In the rows, 128 means zero.
[160  98 102 118 150 104 115 142 111 107 180 115 125 118 116 112 109  51
 129 139 141 175  92 143 124 120 110 153 142  93 130 116 127 125 109 161
  94 136]
lif
[ 94  86 125 119 118 100 140 153 140 117 131 112 145  72 118 115 106 146
 107 126 132 127 104 136 157  96 118 114 122 136 114 143 102 129 130 123
 119  96]
bepo
[148  94 120 110 145  99 109 173 144 107 140 140 136 104 156 104 123 102
 112 132 116 175 113  66 143 107 104 182 108 108 102 109 137 153  93 108
 106 128]
bepo
[119 119 140 148 116 130 105  96 121 119 148 114  81 137 141 138 106 114
 138 146 123 148 163 143 143 105 136 152 107 112 154 110 130  99 136  85
 121 146]
Lom
[110 144 114  86 142 125 117 159  88 112 111 142 123 149 140 118 145 133
 137 148 168 133 106 131  97 112 147 107 117  90 129  99 115 124 164 109
 140 124]
gorot
[156 172 115 114 112 100 125 130 180 148 128 121 158 123 157 140 146 151
 138 129 112 118  93 102  98 117 141  93 136 163  99  86 156 123 134 102
 159 150]
gorot
[121 147  62 166 120 120 171 132  97 130 130 154 130 163 147 129 156  92
 131 149 166 133 107 136 124 133 141 134  88 114 116 114 109 112 144 173
 137 179]
lis
[ 90 103 110  99 121 127 118 123 134 125 143  92  94 148 106 134  89 125
 105 129 133 108 140 150  99 118 115 152  91 110 127 170 144 131 133 176
 129 132]
gorot
[185 140 109 120 138 105 133 133 110 124 115 170  86 122 112 108 143 150
 121 132 123 140 134 102 176 105 146 142 184 168  88  95 139 117 105 120
 141  93]
bepo
[125 175 108 145 132 160 106 191 113 164 122 156  99 134  92 126 142 163
 140 146 119 130 170 104 132 107 124 123 118 164 111 126 156 155  88  96
 155  97]
sadi
[ 85 147 116 129 141 175 110 148 110 129 142 115 122 165 105 138 138 108
 124 137 164  88 120 164  99 154 159  80 137 115 142 167 118 118 154 168
 119 110]
perab
[143 125 130 143 125 132 146 139 152 108 122 146 102 136  97 131 130 164
 119 107 118 138 141 102 133 122 126 154 125 129 121 123 145 148 111  96
 146 153]
lif
[101  94 115  77 117 110 108 136 201 186 131  83 145 105 139 106 146 121
 126  98 103 123 156 136 159  63 111 145 105 184 120 136 100 105 107 112
 146  92]
sadi
[144 135  98 122 131 149 136 196 153 152 130 144 149 127  83 114 115  86
 153 135 155 133 136 142 145 157 180 153 156 154 121 136 133 121 113 229
 120 124]
lif
[116 100 142 158  91 162  83 140 154 170 114 120  81 151  92 145 124 127
 118 115  91 121 139 142 127 111 153 122 160 162 121 121 142 119 125 214
 102 164]
perab
[122 147 170 148 127 116 138 197 125  73 115 148 135 136 133 143 129 117
 127 134 105 117 152 133 112 138 101 156  84 126 134 100 142 158 134  91
 109 169]
lif
[109 158  93 149 151 156  43 121 128 123 181 119  52 172 103 154 125 153
 139  94 160  98 161 148 131 112 153 106  98 162 118 131 155 124  93 164
  75 149]
sadi
[149 142 114 136 116 152 106  98 159 131 160 122 123 147 127 121 128 113
 106 105 122 183 105 106 122 133 146 116 133 139  81 122 160 118 129 184
 153 193]
rivo
[104  90 117 105  92 124 116 101  84  92 125 144  71 120 110 163 120 112
 114 156 112 124 160 168 137  62 141 193 100 109 150 103 181 137 101  99
 131  24]
Luz
[129 133 132 120 108 174 140  59  79 123 104 143 123 109 134 162  74 148
 104 162 162 151 188 131 154 102 135 189 148 152 155 144 191  99 117 102
 187  58]
gorot
[ 91 119 162 187 118 161 131 147 120 126 145 118 157 121 110 146 119 121
  82 151 131 152 204 130 165 118  87 133 105 198 149 151 117 122 106 121
 107 109]
bepo
[129 101 111  93 148 153 111 108 136 144 143 108 121 132 144 126 124 164
 120 112 126 135 114  90 119 123 163 107 122 117 114 117 120 124 131 122
 115 155]
Lom
[176 133 137  93 101 114 134  96 131 156 112  94 148  99 151 131  75 132
 121  88 129 113  96 149 153 165 154  85 171 175 104 133 151 100 142 252
 107 193]
gorot
[108 124 132 141 114 112 134 207 160 100 145 128 114 134 110 116 130 119
  94 139 119 148 136 103 137 110 108 108 117 101  97 130 101 128 139 109
 148 123]
perab
[147 104  99 126 141 116 105 173 151 126 191 170  62 163  70 103 125 126
 114 131 127 145 173 104 155  89 123 189  85 106 112 118 120 149  77 113
 120 137]
lif
[ 86  85 144  80 106 144 139 155 109  95 107 118 107  99 131 114 122 125
 108 132  97 135 103 132 150 142 111 149 113 108 122 136  92 130 138  56
 138 110]
rivo
[105 115 110 110 144 156  99 157 133 112 150 147 105 121 110 139 126 165
 137 111 138 138 135 112 145  93 125 140  94 149 126 135 158 133  87 118
 141 125]
sadi
[127 117 120 156 142 146 147 124 109  98 140 152 103 140 106 125 146 137
 130 121 145 160  94 125 138 106 114 116 135 102 137 108  95 124 115 128
 123 136]
vof
[143 164 128 164  96 136 173 200 125  63 112 119 171 115 129 143 127 124
 132 126 158 141 122 101 123 190 114 102  82 144 124 136 157 152 114 147
 136 179]
bepo
[162 153 133  64 148 163 110  96 138 146  94  88 168 135 146 135 132 142
 135 105 129 114 136 105  86 172 164 140 161 170 125 143 143 113 120 151
 122 135]
bepo
[131 160  95 200 143 161 147 161  97 162 141 160 154 127 164 118 138  83
 113 167 126 136 123 108 166 123 112 117 148 153  94 145 115 116 113 130
 146 114]
perab
[128 118 115 111 133 139 127 149 136 139 160 112 117 146 130 117 137 127
  97 114 116  98 113 110 144 140 125  92 124 106 108 156 107 127 122 136
 120 140]
perab
[120 122 147 106 108  93 135 168 144  83 124 105 111 114 121 138 115 144
 104 111 133 118 137 132 178  98  99  95 131 123 108 133 140 116 120 132
 127 132]
gorot
[100 128 105 204 120 193 159 120  37 103 119 178  46 179 111 137 144 164
 131 157 126 115 140 130 135 140 142 133  70  96 125 124  85 160 132  95
 110 136]
rivo
[102 150 126 230 134 125 151 155 127 178 126 132 195  84 175 126  99 122
 137 136 143 119 153 113 181 150 121 130  95 195 150 148 123 119 128 157
  97 159]
bepo
[ 99 131 155 141 122 147 114 141 129 145 111 160 149 101 148 128 116  92
 125 156 103 166 114 132 165  89 130 202 162  71 150 121 157 106 128 131
 146 137]
vof
[105  96 138 103 143 133 142 139 115  94 132 122 112 112 119 122 133 146
 116 121 110 131  97 125 144  97  91 130 127  77 134 123  94 127 112  80
 120 107]
vof
[ 97 150 114 166 166 133 137  78 153 168 129 147 107 154 119 115 128 152
 125 108 152 109 153 144 131 112 122 108 127 186 105 170 101 123 123 126
 133 119]
lis
[115  90 124 106 137 129 129 153 148 124 138 145 114 132  97 107 147 117
 118 118 123 137 105 132 137 111 128 151 133 113 129 128 110 147 121 100
 125 125]
lif
[116 127  82 112 134 130 104  81 133 142 162 133  93 151  95 136 138 141
 122 116 188 131 116 142 151 100 185  99 146  87 131 123 158 112 125 174
 115 105]
lis
[ 96 136 155 152 106 100 104 162 119  51  91 129  87 105 120 152 111 140
 107  99 160 145 128 132 127 127 125  99 136 133 120 121 138 165 126  77
  99  94]
Luz
[ 92 106 118  61 123 134 114 127 124 122  98 119  93 118 123 116 130 146
 119 123 127 125 117 118 144 120 159 177 151  92 135 135 110 102 151  69
 163 108]
rivo
[163 178  78 166 137  58 161 141  57  79 124 111 123 110 152 109 128  79
 117 152 197 141 116 140 145 129  95 103 160 150 104 126  54  98 139  76
 132 107]
bepo
[128 181 121 175 130 141 117 155  80 144  82 131 126 124 131 138 141 118
 152 130 168 127 130 101 146 137 129 120 166 120 152 142 161 141 111 109
 143 140]
rivo
[130 108 123 122 132 115 190 145  98 132 138 128 131 116 147 116 109 111
 102 160  88 136 132 122 161 134 114 151 129 118 121 136 113  96 158 146
 156 160]
Lom
[104  92 112 106 127 128 124 119 153  69 137 139  49 166  84 147 102 125
 104 123 137 129 150 165 133 114 161 168 127 110  87 129 122 112 132 213
  90 114]
lis
[104 128 133 117 117  93 137 156 132 100 139 135 110 106 110 119 110 141
 121 122 130 144 118 143 133 114 134 105 107 107 112 139  94 130 131 100
 133 112]
Luz
[101 127 140 118 135 146 118 154 143 133 126 130 110 139  95 111 141 120
 119 123 125 135 116 132 123 122 109 136 144 108 136 142  86 135 116 102
 128 123]
vof
[164 185  95  45 137 151 135 102  81 167 144 137 141 124 156  82 133  98
 101 123 146 117 110 143 155 156 131 121 142 128  91 186 135 126 122 100
 194 110]
sadi
[148 104 133 102 124 104 117  81 118 105 128  79  82 100 116 120  92 165
 127  92 133 135 144 138 172 121 130 117 139 137 131 127 130  91 124 131
 103 113]
bepo
[116 120 117 136 139 145 112 160 143 127 142 135 118 134 141 117 139 125
 108 118 116 140 109  92 143 116 117 115 127 117 102 133 142 126 120 119
 141 139]
perab
[117 104 106 138 139  98 207 140 116 101 151 175  94 145 115 127 117 106
 113 191  90 141 125 150 141 137 134 193 125  96 114 118  61  90 163 149
 125 124]
lis
[ 95 118 161 166  81 132 127 108 133 177 123 134 154  94 116 141 110 112
 144 153 133 142 149 163 135 122 145 141 123 185 197 107 139 117 153 124
 145 111]
rivo
[ 71  98 156 145 147 137  79 106 168 135 112 120  80 147 122 142 111 134
 134 124 108 150 166 124 111  93 111 189 116 110 143 143 120 128 108  89
  88 133]
lis
[162 155 130 172  93 120 118 133 138 143 147 179 141 118 170 158 112 140
 107 146 116 151 152 102 153 113 169 167 113 156 113  67 140 130 136 140
 117 170]
sadi
[112 124 108 128 117 150 154 123 138 119 140 129 139 136 128 126 159 154
 115 105 162 139 107  93 136 135 119 128  90 111 167 118 100 123 119  65
 157 157]
vof
[204 152  85 131 105 137 138  87  82 215 154 150 120 135 123  87 125 112
 129 119 124 193 132 107 166 121 153 116 122 132 105 127 141 111  91 196
 166 179]
Luz
[ 87  93 178 101 132 128 127 124 127 103  99 100 142 115 163 134 130 144
  76 102  95 113 134 128 136  88  87 138 118  98 128 111  97 139 145  92
  94 111]
vof
[131 190 102 174 131 177 113 111 106 202 152 113 166 156 133 134 126 116
 131 141 162 125 150 129 110 132 129  71 102 158 129 150 196 146 112 200
 137 137]
gorot
[128 144 125 148 139 145 136 113 136 150 152 120 131 147 142 112 136 129
 108 105 119 127 117 120 152 126 115 116 118 106 114 138  86 115 122 144
 114 180]
vof
[150 138 141  73 111 115 141  72 143  74 143  76 108 154 158 137 121 151
  64  82 145 106 146 125 136 158 112  88 104 141 103 131 139 126 151 102
 128 125]
gorot
[136 130 113 136 141 112  91 103 122 180 167 108 142  92 130 113  86  86
 105 104 160 102 114 152 168 129 115 129 158 141 135 183 134 141  92 124
  96 136]
lif
[124  98 138  66 106 122 123 123  98 139 150  87 178  90 155 119 109  75
 117 146 104 142 108 160 127 154 117 158  98 141 168 119 140  88 147 152
 122 156]
bepo
[127  89 146  91 133 120 128 136 155 110 132 146 103 127 101 105 133 123
  99 114 105 148 113 127 126 118 114 168 145 121 120 130 104 148 126  64
 135 127]
lif
[119 147 108 150 140 157  95 136 118 124 137 133  70 170 130 137 136 151
 117  99 145  94 166 100 157 133 134 137 109 139 133 146 170 107 110 128
 140 166]
perab
[104  98 128 101 141 154 136 119 131  90 149 125 108 134 116 117 131 142
 114 109 133 145 104 128 139 115 118 132 105  78 133 126 105 125 122 113
 125 112]
vof
[154 129  83 170 155 112 169 152  74  66 147 104 105 101 148 141 100 142
 107 136 135 102 141  91 208 130  97 127 124  98  86 158 117 127  75 128
  76  88]
bepo
[111 104 147  97 114 111 128 159 120 117 119 128 115 111 129 120 112 148
  97 115 123 126 114 121 156 109  94 111 117 122 119 136 137 141 124 117
 131 148]
gorot
[ 89 107 123 158 180  43 103 140 108 127 152  63 124 130 154 151 103  91
 130 120 122  94 143 149  99  70  96 126 107  72 149 146  82 121 129 184
  31 129]
Luz
[111 101 135 131 112 120 114 135 104 114 131 130  91 111 110 131 111 140
 105 103 125 146 135 129 155  99 109 121 107 128 122 146 123 146  88 112
 111 126]
Luz
[125 114 146 175 137 164 140 138 138  78 116 152 101 133 137 136 104 161
 129 109 105 151 124 102 129 160 132 165 101 112 107 126 102 152 122  87
  90 187]
lif
[133 181 105 168 139 152 103 184 174 179 143 118 147 149 172  99 140 118
 111 114 137 119 141  51 147 156 130  98 106 104  79 165 100 153 103  90
 122 155]
perab
[110 111 140  89 118 113 143 115 152 109 112 115  93 130 127 123 122 157
 124 112 103 118 120 132 120 133 116 130  98  99 113 134 105 134 130  77
 121 136]
lis
---
[123 144 106 160  85 123  78 120  55 180 116  38 124 102 151 114 142 138
  90 136 185 126 163  34 118 169 169 188 123 153  74 117 105 144 141 107
 111  83]
bisop
[138 141  75 166 134 161  99 137 130 134 139 167  93 134 130 169  67 172
 163 101 128  94 117  88 129 145 131 181 115 117  87 147 122 104 111 136
 124  84]
ninu
[109 124 129 142 128 119 110 149 108 127  78 116 136 134 153  99 129 169
 153 116 121 139  77 109 109 129  86 110 142 123  97  93 143  98 125 132
 151 158]
ninu
[119  60  71  90 109  83 150 117 129  94  77 106 143  93 122 103 128 110
 148  72 100 155  58  75  87 135 113 116 164 172  96 166 106 139 146 141
 130  76]
gagu
[ 87 123 164 133 135 162 138 126  83  72 161 169 125 138 123 144 153 148
 133 146  97 117 112 126 133 135  98 137 151  97 188  44 125 121 136 114
 134 119]
kef
[117 146  90 169  93 168  94 127  76 153 137  68 129 131 149 155 100 176
 188  56 115  94  96 141  83 136  74 129 106 154 155 141 155 111  68 153
 161 112]
zino
[128 180 139 114 105 125  84 129 108 175 148  87 133 100 138  98 156 116
  63 185 107 164 170 111 142 167 184 176 130 156 115 174 128 175 190 101
 114 111]
gagu
[104 161 127 146 110 149  74 122  60 168 145 105 148  80 143 109 131 113
  96 158 154 128 181  55 109 150 127 187 131 122 125  81 107 152 124  78
 121  84]
milel
[131 166 130 173  96 152  85 142  46 177  99  36 123  93 160 101 140 150
  65 145 108 145 138  94 138 141 198 159 134 170 119 119 164 181 134 104
 118 105]
bez
[ 77  82 101 132 158  52  97 131  62 130 132 107 135  99 152 128  96 135
 215  78 137 120  39 132  47 161  67  81  94 151 118 122  73 101  44 114
 124  37]
milak
[ 93 128 163 137 117 178 139 136 111 128 139 186 107 148 105 112 149 152
 106 154  97 156 183 136 124 154 129 106 125 101 235 114 125 138 147 175
  83 101]
kef
[152 143 117 123  98  76  96 153 117 165 112  90 134 104 184 115 139 112
 112 137 144 100 164 100 153 134 167 200 103 169 105 150 159 172 103  81
 130 129]
bisop
[119 140  80  98 164  98  84 165 105 113 117 116 157  60 129 140 136 176
 178  54  76 137  89  57 149 137  65 150 126 141  69 117 139 108 163 153
 178  71]
gagu
[ 76 179 131 121 127 211 136 126 127 142 114 157 107 121 111 110 130  73
 113 122 121 112 174 140 101 152 119 135 119 138 232 117 101 122  89 123
 104 115]
milel
[ 87 131 105 175 148 115  48 157  57 156 135  77  99  87 124  91  85 199
 209  94  53 112  69 133 133 167  87 187 108  76 115 147 126 126 110 105
 145  81]
gagu
[147 104 101  97 155 174  59 157  68  93  81  80 114 135 131 163 115 189
 180 131  88 156  74 105 157 155 155 181 140 140 114  74 121  96 155  96
 126 118]
Sak
[121 110 157 133 163 167 109 124  50 138 119 118 132 109 165 133 120  97
  73 135 116 146 167  79 146 150 154 174 125 134  95 130  97 171 113  75
 139  98]
sef
[134 104 123 125 187 176  80 136  47 107 108 120  98 106 144 177  94 213
 120  72  91 115  43 113 171 157 141 154 114 174  66  51  83 117 130 115
 112  58]
sasop
[147  96 147 158 125 134  58 120 122 105 119 122 173 129 102 190 115  34
 104  57 135 139 144 132  78 154 148 134 166 205  23 168  87  29 191 130
 136  88]
Sak
[118 154 115 150 195  17  80 149  70 135  90  65 131  97 130 128 156 189
 136  54  79 203  55 148 105 177 141  75  78 104  74 117 140 108  87 170
 149  80]
bez
[123 184 137 133 103 143  78 133  73 180 141  70 127  95 137 110 183 135
  86 131 159 132 195  88 152 181 138 163 175 151  91 129 144 166 118 105
 113 139]
Gopuf
[190 164  85 128 158 113  66 115 124  88 113  98 100 132  94 180 140 195
 141  64 122 154 107 114  86 157 157 166  86 179  81 228 147  80 130 146
 126  64]
zino
[102 101 117 116 148 162  84 147 145 162 117 152 166  97 144 165 123 103
 170  80  59 160  81 131 177 167 141 167 138  86 100 208 133 136 120 158
 108 109]
ninu
[132  48  70 129 105 106 104 107 115 103 129  84 133  93  93 137 105 104
 149  42 123 112 124  68 112 193 117 192 187 183  83 219  70 145  77 150
  91  55]
zino
[124 112  54 168 119 192 146  90  91 141 124  24 138 122 127 134  68 112
 150  87 114 134 109  54 136 155 123 172 153 130  93 110 125  98 138 159
 161 128]
sef
[100 103 135 143 133 151  13 152  97 123 117 139 143  81 150  83 121 174
 130 110  85 146  58 111 109 109  66 150 102 112 105 177 143 105 182 123
 119  83]
sasop
[ 86 146 134 145 146 112 107 118 103  84 105 178 145 107 136 189 165  49
 134  88 126 131 190  77 115 161  83 133 150 133 214  36 142 131 135 116
 132 112]
milel
[134 164 117  98  93 168  80 129 151  84 123 159 151 139 163 158 161 128
 172 159 113 136 149  91 100 133  90 157 144 132 159 112 134 136 145 114
 145 122]
dud
[148 181 110 145 104 118 120 133 118 181 145  75 142  89 125  80 125 142
  79 164 153 125 163 110 113 142 203 194 122 146 100 114 133 142 105  83
 110 124]
milel
[107 157 132 121 171 130 105 171  81 161 153  91 147  57 120 143  72 118
  83 166  78 132 147 113 131 146 145 201  57 102  97  94  80 140 171 118
 160  50]
dud
[148 156 120 158 101 165  73 120 108 180 144  91 137  77 166  96 116 186
 100 139 115 123 139  66 140 135 213 203 119 133 107 147 116 176 108  84
 100  93]
bez
[ 77 120 148 121 120 130 116 108 135 105 126 169 105 130 136 181 170  61
 118  62 116 122 111 110 121 168 110 103 120 119 169 102  86 141  82 140
 135  81]
sasop
[ 87 135 160 128 111 193 169  97  77 107 157 143 123 113 103 135 177 161
 150 113 114 134 143 101 138 161 124 135 183 101 190  96 152 148 104 119
  96 107]
kef
[122 114 125 111 152 193  60 128  92 155 141 150 154 100 113 183  98 101
 128  36 152 124 157  88  97 142  92 116 114 172  33 173  49  69 129 156
 131  27]
Sak
[140 134  77  96 154  69  67 175 104 168  83 150 140 111 182 161  77 181
 141 129  92 105  96 107 167 120  77 127  43 179 123  24 104 144 131 171
 164  57]
bisop
[124 147 112 177 100 161  64 160  73 168 150 116 129  91 160 102 109 176
  88 170 126 138 169  71 159 169 149 207 153 116  99  88 167 149 168 102
 101 114]
sasop
[131 192 121 143 104 174  95 123  93 243 102  56 162  93 127  63 134 115
  91 170 154 157 189  86 150 177 169 179 170 122  61  93 126 146 101 102
 104 133]
milel
[132 148 102 141  97 187 124 153  56 171 142  64 168  73 131 104 102 147
 125 143 126  93 130  83 141 139 155 195 169 164  80  45 116 128  92  88
 145 108]
milel
[134 106 104 108 121 159 135  46  35 127 149  82 185  75 103 153  88 152
 140  81 121 153 102  80  95 151  44 120 149 166  54 136 108 129 100 148
 161  38]
zino
[141 160 129 159  95 144 118 147  76 177 123  39 110 107 141 103 107 166
  89 145 148 111 160 104 120 135 162 184 115 143  64 110 121 162 141 101
 135 111]
dud
[124 124 138 132  81 144 127 118  59 198 155  65 139  77 141 103 151 153
 109  90 144 139 163  97 160 172 161 166 164 122  78 157 140 188 103 107
 112 138]
Gopuf
[ 92 109 154 142 130 142 154 125  90  99 169 194 134 117 120 145 145 142
 124 146 143  86 154 100 110 114  90 110 159 123 180  62 110 160  76 113
 107  66]
kef
[ 95 138 130 136 129 171 139 107 121  84 109 154 133 154 135 160 155 101
  98  91 117 127 149 127 118 172  87 136 169 126 163  80  99 140  66 135
 148 149]
zino
[144 191  88 134  94 146 108 107 105 195 115  50 157  88 160  86 138 135
  89 139 155 139 212  49 139 157 146 189 147 149  94  88 157 182  54  97
 121 129]
milel
[120 140 124 182  96 169  84 117  86 174 150  84 145  84 158  97 117 150
  95 107 147 114 163  77 128 160 160 204 143 155  53 159 111 156  73  79
 108  87]
milak
[144  55 108  99 132  94 126 143 114 103 126  68 157 123 123 135 123 104
 151 148  87 146 105 106 101 125 160 121 108 157 144 155 120 128  90 153
 119  63]
kef
[ 93 165  88 162 170 126  87 130 131 125 119  48  96 122 151 129 124 114
  84  47 120  91  59 131 116 112 110 155  79 155  99 171 117 119 105 127
 158 129]
sef
[141 152 100 137  95 171  98 137  84 173 156  59 153  93 170 110 130 158
 117 150 134 136 135  64 132 131 185 162 128 131 105 133 132 155 114 120
 125 111]
bez
[145 128  90 112 125 111  58 106 124  91 173 200 124 149 165 144  95 169
 128  67  65 172 100 154 142 186  99 132 106 144  82 171  95 113 154 190
 131 101]
bez
[125 148 117 157  89 148  65 108  81 163 119  43 134 117 195 136 137 162
  62 139 122 148 123  53 125 179 201 204 136 160  64 110 114 177 104  84
 121 118]
ninu
[110 125 115 116 136  86 117 120  81  93 139  76 103 143 120 115 143 134
 138 114 108 160  88 134 123 162  96 136 127 123 120 140 175 104 169 142
 125 131]
kef
[ 76 123  98 119 108 152 101 185  62 133 119 149 157  93 131 135 120 120
 169 106  88 114  79 135 113 161  84 132 139 163 136 111 115  88 132 158
 144  63]
bisop
[116  87  91 139 132 117  87 119  81  96 128  90 114 130 168 114  77 126
 128  76  75 109 120 154 167 194  76 185 173 156  90 107 117 152  73 114
 130 168]
Gopuf
[123 173  97 139  93 214 115 111 103 176 143  62 137 115 149 131 121 116
 105 149 134 112 125 103 168 159 168 190 154 169  87 119 122 153  90 100
 122 115]
milak
[136 180 108 154 102 146 101 154 129 194 121  72 121 124 145  78 147 167
  96 174 137 137 179  94 113 156 204 162 134 134 120 142 117 160 102 113
 107 122]
gagu
[112 148 132 172  96 179  69 124  85 171 111 121 178 102 166 129 160 140
  75 139 160 151 153  76 122 146 156 168 153 135  88 113 126 129 182 121
  96 109]
bisop
[149 141  83 149 107  73  83 146 103 149 139 138 130  82  87  92 119 207
 156 128 112 169 101 160  71 196 146 110 161 185  86 206 177 107  98 150
  60  25]
sasop
[ 81 153 134 120 147 156 156 129 158 117 130 159 120 138 126 139 151 115
 153 133 126  93 152 114 124 139 103 111 145 128 245  49 123 122  94 141
  98 128]
kef
[124 150 164 167 101 163 116 127 107 184 128  95 130 121 146 109 125 146
 114 159 130 114 178 110 138 168 180 162 155 141 121 120 118 158  65  96
 107 139]
ninu
[ 98 176 149 120 102 239 121 103 102 133 110 214 126 130 168 125 160 228
 125 100 102 159 135 105 112 148  99 110 137 120 159 130 141 164  65 128
 118 114]
ninu
[117 113 115 177 120 131  55 102 142 153 153  91 161 113 142 116 101 143
 168  55 149  82 106 126 102 124  59 105 118 191  70 167  70  93  69 162
 120  81]
milak
[153 122  71 146 138 141 174 164  44 130 166  92 122 143 102 160  80 152
 163 135 149 110 130 112 112 153 139 127 153 146  49  83 154  74  85 153
 143  68]
kef
[ 76 115 106 110  93 202 139 177 142  95 116 158 144 140 174 154 176 108
 136 140 111  93 113  74 124  99 120 133 161 138 252  47 145 144 129 140
 119 137]
kef
[142 177 167 173 108 167  97 131  98 167 130  78 152  89 112 119 147 176
  87 119 136 132 180 117 107 126 152 150 124 140  61 151 126 144 134 123
 128  84]
dud
[149 163 104 152 152  52  79 116 142 164 124 123 135  78 110 126  80 132
 167  64 131  99 162 114 120 154  89 163  71 168  77 177 136  77 130 150
 132  60]
bisop
[116 138 128 165 122 169  62 156  80 160 130  54 134 105 146  95 120 133
  92 151 115 123 176 105 133 165 151 186 145 135 121 115 114 129 123 111
 119 149]
Gopuf
[122 128 134 165 116 134 128 167  88 184 156  90 135 110 150 111 129 141
 103 159 155 101 163  78 122 143 197 156 135 141 130  86  74 152  93 102
 131 111]
sef
[ 92 121  79 104 152 162 124 160  90 126  92 119 136 103 124 136 106 168
 127  22  66 168  68 178 126 161 101 117 128 138  88 146 141 112  76 165
 134 100]
Sak
[138 112  62 185 139 166  73 145 104 148  87 158 169 108 141 211  66  64
 168  92 107 136 102  77 138 127 107 167 137 137  56 116 172  78 192 144
 152  52]
milak
[157 172 154 162 102 165  97 115  71 193 131 102 121  98 134 125 139 155
  99 127 134 125 165 105 141 148 205 143 142 168  89 152 130 168 101 103
 104  73]
bez
[132 147 159 139  93 152  89 134  82 185 138  54 144  54 110  62 156 151
 139 133 145  96 194  75 158 151 157 199 172 168 129 135 122 164  97  76
  87 117]
milel
[113 131 107 168  90 142  67 158 110 147 149  77 132  81 157  83 105 121
  68 154 120 126 160  69 130 159 154 217 138 147 118 132 150 132 181 105
 107 124]
sasop
[134  93 107 141  94 166 120 143  73 155 137 116 188 111 130 101 108 154
 159 155 129 141 111 101  97  90  77  99 163 136  87 134 182 106 153 159
 126  82]
kef
[ 88  49 131 130 156  80  81 187  62 157  88  94 130 108 130 111 103 146
 148  75 115 176  72 142 127 135 104 114 100  78 110 122 116 100 210 152
 119 130]
Sak
[169 155 142 175 116 131  86 133 100 168 112  45 151  99 121 112 129 160
  96 161 158 121 157  86  90 123 189 190 125 157  95 136 140 115 137  80
 131 119]
zino
[ 85 195 129 135 151 194 102 101 129  94 162 161 121 115 153 152 152 158
 113  96 121  94 169  84  94 131  87 135 108 139 177 103  83 138  76 111
 145  90]
gagu
